Below is a small trained network, with its code and all its weights. Each question gives an input and a target symbol and asks what happens when units are switched off, that is, made to give their printed mean instead of their output.

import numpy as np


def w(rows, s, z=0):
    codes = np.array(rows[::2]) - 128.0
    scale = np.full(codes.shape[1], s)
    scale[-1] = z or s
    return codes * scale


def f(y):
    return y / 2 * (1 + np.tanh(0.7978845608 * (y + 0.044715 * y**3)))


def softmax(a):
    e = np.exp(a - a.max(-1, keepdims=True))
    return e / e.sum(-1, keepdims=True)


def log_softmax(a):
    a = a - a.max(-1, keepdims=True)
    return a - np.log(np.exp(a).sum(-1, keepdims=True))


def net(x, mask):
    ids = ['βγδεζηθλμξπτφ'.index(c) for c in x.split()]
    T = len(ids)
    res = E[ids] + P[:T]
    u = 0
    for l in range(2):
        r = res
        for j in range(2):
            rows = slice(2 * j, 2 * j + 2)
            q, k, v = (r @ M[l][rows].T for M in (Q, K, V))
            z = softmax(np.where(np.tri(T) > 0, q @ k.T / 2**0.5, -1e9)) @ v
            o = O[l][rows]
            res = res + np.where(mask[u + j], z, o[:, -1]) @ o[:, :-1]
        u += 2
        y = f(res @ A[l][:, :-1].T + A[l][:, -1])
        res = res + np.where(mask[u : u + 4], y, B[l][:, -1]) @ B[l][:, :-1]
        u += 4
    return log_softmax(res[-1] @ U[:, :-1].T + U[:, -1])


Q, K, V, O, A, B = {}, {}, {}, {}, {}, {}
E = w([
[69,150,137],'β',
[172,109,163],'γ',
[74,85,124],'δ',
[99,172,254],'ε',
[130,78,117],'ζ',
[103,169,129],'η',
[143,103,240],'θ',
[114,84,169],'λ',
[163,138,103],'μ',
[111,81,159],'ξ',
[148,135,145],'π',
[173,107,163],'τ',
[82,89,123],'φ',
],0.028)
P = w([
[129,120,87],'0',
[116,99,65],'1',
[112,127,81],'2',
[90,97,37],'3',
[120,177,127],'4',
[124,185,132],'5',
[140,251,203],'6',
[138,255,206],'7',
],0.0051)
Q[0] = w([
[126,104,241],'0.h1',
[108,145,113],'0.h1',
[138,183,4],'0.h2',
[133,144,148],'0.h2',
],0.023)
K[0] = w([
[183,6,204],'0.h1',
[123,149,84],'0.h1',
[232,117,117],'0.h2',
[85,108,132],'0.h2',
],0.023)
V[0] = w([
[171,109,134],'0.h1',
[79,252,48],'0.h1',
[131,91,143],'0.h2',
[213,80,127],'0.h2',
],0.0031)
O[0] = w([
[122,147,130,151],'0.h1',
[162,253,237,5],'0.h1',
[107,89,112,140],'0.h2',
[162,189,236,102],'0.h2',
],0.0046,0.0025)
A[0] = w([
[176,71,187,156],'0.n1',
[104,133,144,148],'0.n2',
[184,160,51,254],'0.n3',
[250,45,90,65],'0.n4',
],0.011,0.0048)
B[0] = w([
[188,67,107,255],'0.n1',
[145,110,131,157],'0.n2',
[164,174,31,227],'0.n3',
[161,167,250,218],'0.n4',
],0.019,0.0049)
Q[1] = w([
[149,130,73],'1.h1',
[69,177,74],'1.h1',
[153,189,5],'1.h2',
[96,70,160],'1.h2',
],0.018)
K[1] = w([
[177,167,176],'1.h1',
[221,122,80],'1.h1',
[176,251,74],'1.h2',
[43,87,130],'1.h2',
],0.017)
V[1] = w([
[65,167,124],'1.h1',
[23,190,248],'1.h1',
[32,105,251],'1.h2',
[81,112,12],'1.h2',
],0.0029)
O[1] = w([
[99,155,118,18],'1.h1',
[134,180,201,6],'1.h1',
[70,126,253,6],'1.h2',
[163,75,108,72],'1.h2',
],0.0034,0.0025)
A[1] = w([
[21,138,161,28],'1.n1',
[114,94,178,89],'1.n2',
[4,91,98,4],'1.n3',
[82,243,77,51],'1.n4',
],0.012,0.0035)
B[1] = w([
[135,211,118,179],'1.n1',
[182,64,164,215],'1.n2',
[62,157,6,186],'1.n3',
[40,122,206,254],'1.n4',
],0.011,0.008)
U = w([
[216,201,154,2],'β',
[185,153,74,220],'γ',
[97,101,72,114],'δ',
[197,196,159,82],'ε',
[44,57,165,135],'ζ',
[80,142,229,107],'η',
[15,139,195,81],'θ',
[198,228,86,254],'λ',
[133,255,154,188],'μ',
[44,139,248,64],'ξ',
[98,106,72,109],'π',
[91,68,146,103],'τ',
[104,74,143,105],'φ',
],0.0098,0.0059)

Each question gives the input, a string of symbols that net reads in full, and the target symbol t.
The units are the heads (2 rows each of Q, K, V and O) and the neurons (one row each of A and B). Each row of codes is followed by its name. A weight is (code - 128) times the scale printed after its matrix; where a second scale follows, it is the last column's (O, A, B and U).
mask holds one flag per unit, layer by layer, with each layer's heads first. A switched-off unit (its flag False) gives its mean, the last column of its rows in O or B, instead of its output. The means were averaged over made-up inputs and are rounded, as every weight is.
A unit's drop is (log p(t) with every unit on - log p(t) with that unit switched off) / (log p(t) with every unit on - log p(t) with every unit switched off).
The circuit of an input: a set's keep is (log p(t) with only the set's units on - log p(t) with every unit switched off) / (log p(t) with every unit on - log p(t) with every unit switched off). Starting from all 12 units, units are removed one at a time, each time the one whose removal leaves the highest keep (on an exact tie, the one counted first), for as long as the keep stays at least 0.8.
units of the circuit, in order: the units of the circuit, biggest drop first
k most important neurons: the k neurons with the biggest drops, biggest first
top k neurons in layer l: the k neurons of layer l with the biggest drops, biggest first
drop of u: that unit's drop, to one decimal
input μ ζ δ γ γ μ γ η, target θ: 4 most important neurons	(0.n1; 1.n4; 0.n4; 1.n2)
input φ ξ ξ β μ μ π, target γ: units of the circuit, in order	(0.n4; 1.n4)
input μ ζ μ μ φ γ δ, target δ: units of the circuit, in order	(0.n4; 1.n3; 1.n4)
input μ μ γ γ ξ ε γ η, target ξ: units of the circuit, in order	(0.n1; 1.n4)
input β φ μ β μ μ η, target θ: units of the circuit, in order	(0.n1; 1.n4)
input π ξ β, target μ: units of the circuit, in order	(1.n1; 0.n1)
input ε π μ β θ, target τ: units of the circuit, in order	(0.n1; 0.n4)
input ζ π λ μ μ γ, target β: units of the circuit, in order	(0.n4; 1.n4; 1.n3)
input μ μ ε β ξ τ θ, target φ: top 3 neurons in layer 0	(0.n1; 0.n3; 0.n4)
input μ ζ τ δ, target δ: units of the circuit, in order	(0.n4; 1.n3)
input ε τ θ, target φ: top neuron in layer 1	(1.n4)
input β μ θ, target τ: top 3 neurons in layer 0	(0.n1; 0.n3; 0.n4)
input π ζ λ λ μ ξ φ, target π: units of the circuit, in order	(0.n4; 1.n3; 1.n4; 0.n1)
input π μ τ, target β: 3 most important neurons	(0.n4; 1.n4; 0.n1)
input ε γ β, target μ: drop of 0.n2	0.0
input γ ε γ φ, target δ: drop of 1.n3	0.6
input μ γ γ τ ζ μ γ μ, target μ: drop of 0.n3	0.3
